Below is a small trained network, with its code and all its weights. Each question gives an input and a class and asks what happens when units are switched off, that is, made to give their printed mean instead of their output.

import numpy as np


def w(rows, s, z=0):
    codes = np.array(rows[::2]) - 128.0
    scale = np.full(codes.shape[1], s)
    scale[-1] = z or s
    return codes * scale


def norm(h):
    return h / np.sqrt((h * h).mean(-1, keepdims=True) + 1e-5)


def f(y):
    return np.maximum(y, 0)


def log_softmax(a):
    a = a - a.max(-1, keepdims=True)
    return a - np.log(np.exp(a).sum(-1, keepdims=True))


def net(x, mask):
    res = np.array(x, float).reshape(1, 3) / 4 @ E
    u = 0
    for l in range(3):
        y = f(norm(res) @ A[l][:, :-1].T + A[l][:, -1])
        res = res + np.where(mask[u : u + 9], y, B[l][:, -1]) @ B[l][:, :-1]
        u += 9
    return log_softmax(norm(res)[-1] @ U[:, :-1].T + U[:, -1])


A, B = {}, {}
E = w([
[146,51,136,106,204,92,172,142,52],'x0',
[255,136,186,81,124,149,180,123,73],'x1',
[132,159,156,56,180,203,80,84,151],'x2',
],0.008)
A[0] = w([
[133,132,142,146,128,126,143,121,124,2],'L0N0',
[172,121,145,113,150,135,131,128,121,35],'L0N1',
[161,127,141,88,170,153,134,114,119,33],'L0N2',
[157,131,138,148,125,116,149,119,108,106],'L0N3',
[252,120,140,136,110,114,182,136,92,36],'L0N4',
[192,131,143,58,170,157,132,123,103,84],'L0N5',
[174,113,125,117,113,120,134,144,123,21],'L0N6',
[172,84,139,92,181,119,151,133,89,66],'L0N7',
[153,115,141,130,121,131,154,124,114,77],'L0N8',
],0.022,0.0048)
B[0] = w([
[131,83,166,95,100,168,147,111,154,130],'L0N0',
[23,7,168,161,111,140,108,151,157,170],'L0N1',
[135,79,83,52,123,157,57,114,133,191],'L0N2',
[154,131,138,155,109,117,135,105,88,164],'L0N3',
[143,189,249,142,34,97,138,164,14,254],'L0N4',
[202,90,118,48,121,130,89,113,233,237],'L0N5',
[90,155,238,142,102,110,119,191,158,158],'L0N6',
[108,228,24,139,235,143,189,122,84,216],'L0N7',
[80,146,157,124,86,153,176,89,105,162],'L0N8',
],0.018)
A[1] = w([
[113,218,154,154,108,173,84,103,180,169],'L1N0',
[221,141,168,146,134,162,170,134,170,4],'L1N1',
[104,126,146,186,136,254,175,109,159,183],'L1N2',
[143,64,120,122,219,118,134,132,110,5],'L1N3',
[156,112,144,134,194,119,95,160,150,49],'L1N4',
[119,54,128,131,230,107,179,132,42,78],'L1N5',
[136,44,101,139,74,108,170,104,118,83],'L1N6',
[120,106,67,101,106,152,145,113,150,49],'L1N7',
[137,81,102,222,132,67,171,155,95,47],'L1N8',
],0.017,0.0021)
B[1] = w([
[86,142,101,158,109,152,96,78,78,245],'L1N0',
[121,248,114,134,125,163,151,133,208,153],'L1N1',
[150,60,77,169,107,153,121,124,84,162],'L1N2',
[132,82,200,179,124,108,224,100,92,164],'L1N3',
[110,99,144,119,172,95,114,153,68,152],'L1N4',
[141,105,120,246,164,55,167,49,206,175],'L1N5',
[92,152,98,115,145,103,105,191,149,145],'L1N6',
[90,140,129,104,92,110,130,125,72,186],'L1N7',
[131,77,148,39,132,128,183,244,181,185],'L1N8',
],0.016,0.011)
A[2] = w([
[155,108,148,249,121,95,103,111,243,15],'L2N0',
[186,119,112,114,162,183,94,203,187,70],'L2N1',
[152,90,152,36,176,159,35,134,177,5],'L2N2',
[109,204,100,140,217,149,131,166,156,63],'L2N3',
[187,105,127,117,217,154,92,113,181,51],'L2N4',
[211,69,177,85,132,155,99,91,199,62],'L2N5',
[149,92,109,69,163,146,117,158,77,42],'L2N6',
[197,152,114,91,107,197,115,104,171,115],'L2N7',
[165,127,142,151,175,162,102,147,132,48],'L2N8',
],0.016,0.003)
B[2] = w([
[115,47,223,178,98,130,85,98,146,152],'L2N0',
[122,163,88,57,80,137,99,137,92,177],'L2N1',
[133,4,94,88,118,163,75,41,103,246],'L2N2',
[132,158,37,119,122,137,145,144,159,149],'L2N3',
[180,194,180,109,116,109,177,150,101,172],'L2N4',
[193,115,157,96,204,145,86,98,79,208],'L2N5',
[192,105,140,199,83,112,79,140,200,181],'L2N6',
[149,117,162,196,209,162,54,137,219,200],'L2N7',
[91,111,164,136,148,139,139,116,139,128],'L2N8',
],0.015,0.012)
U = w([
[100,33,183,232,158,52,185,111,195,135],'0',
[66,73,82,82,74,108,120,246,197,104],'1',
[216,88,132,49,169,168,36,60,163,189],'2',
[29,133,47,217,72,174,53,66,78,129],'3',
[123,214,122,176,122,172,88,110,214,3],'4',
[153,197,30,153,231,90,212,76,124,113],'5',
[155,204,254,129,70,101,149,164,26,168],'6',
],0.011,0.0047)

Each question gives the input, the list of numbers given to net, and the class t.
The units are the neurons (one row each of A and B). Each row of codes is followed by its name. A weight is (code - 128) times the scale printed after its matrix; where a second scale follows, it is the last column's (A, B and U).
mask holds one flag per neuron, layer by layer. A switched-off neuron (its flag False) gives its mean, the last column of its row in B, instead of its output. The means were averaged over made-up inputs and are rounded, as every weight is.
A unit's drop is (log p(t) with every unit on - log p(t) with that unit switched off) / (log p(t) with every unit on - log p(t) with every unit switched off).
The circuit of an input: a set's keep is (log p(t) with only the set's units on - log p(t) with every unit switched off) / (log p(t) with every unit on - log p(t) with every unit switched off). Starting from the 12 units with the biggest drops (on a tie, the unit counted first), units are removed one at a time, each time the one whose removal leaves the highest keep (on an exact tie, the one counted first), for as long as the keep stays at least 0.8.
circuit, biggest first: the units of the circuit, biggest drop first
most important unit: the unit with the biggest drop
top k neurons: the k neurons with the biggest drops, biggest first
top k neurons in layer l: the k neurons of layer l with the biggest drops, biggest first
input [6,-8,-3], class 0: top 2 neurons	L0N4, L1N5
input [-1,-5,-4], class 1: top 2 neurons	L0N4, L0N5
input [-4,-5,3], class 3: most important unit	L0N5
input [2,-6,-4], class 1: circuit, biggest first	L0N4, L1N8, L0N5, L0N2
input [-8,3,4], class 4: top 4 neurons in layer 1	L1N1, L1N0, L1N8, L1N7
input [-5,-5,-7], class 1: circuit, biggest first	L0N4, L0N5, L0N2, L1N8
input [1,-3,-6], class 1: top 4 neurons	L0N7, L0N4, L1N8, L0N5
input [4,-8,6], class 0: top 3 neurons in layer 0	L0N4, L0N5, L0N6
input [-5,2,1], class 3: top 4 neurons	L0N5, L0N4, L1N0, L0N7
input [4,-7,-4], class 0: circuit, biggest first	L0N4, L1N5, L0N5
input [3,-8,-7], class 1: circuit, biggest first	L1N8, L0N4, L0N5
input [2,-2,-2], class 0: top 3 neurons	L0N5, L0N4, L0N6
input [1,-7,-5], class 1: top 2 neurons	L0N7, L0N4
input [5,-2,-2], class 5: top 2 neurons	L0N7, L0N1
input [7,-2,0], class 5: most important unit	L0N7
input [1,-3,1], class 0: top 4 neurons	L0N5, L0N4, L0N6, L0N8
input [7,-7,6], class 0: circuit, biggest first	L0N4, L0N5, L1N5
input [8,2,-1], class 5: top 3 neurons	L0N7, L1N5, L2N3
input [-2,-3,-8], class 1: top 2 neurons	L0N4, L0N7
input [5,-8,8], class 0: top 3 neurons in layer 0	L0N4, L0N5, L0N8
input [5,-4,5], class 5: top 3 neurons in layer 0	L0N4, L0N7, L0N5
input [6,-5,1], class 0: top neuron in layer 2	L2N0
input [-5,-5,7], class 3: top 2 neurons in layer 0	L0N5, L0N4
input [-8,-4,-1], class 3: top 3 neurons in layer 0	L0N4, L0N5, L0N7
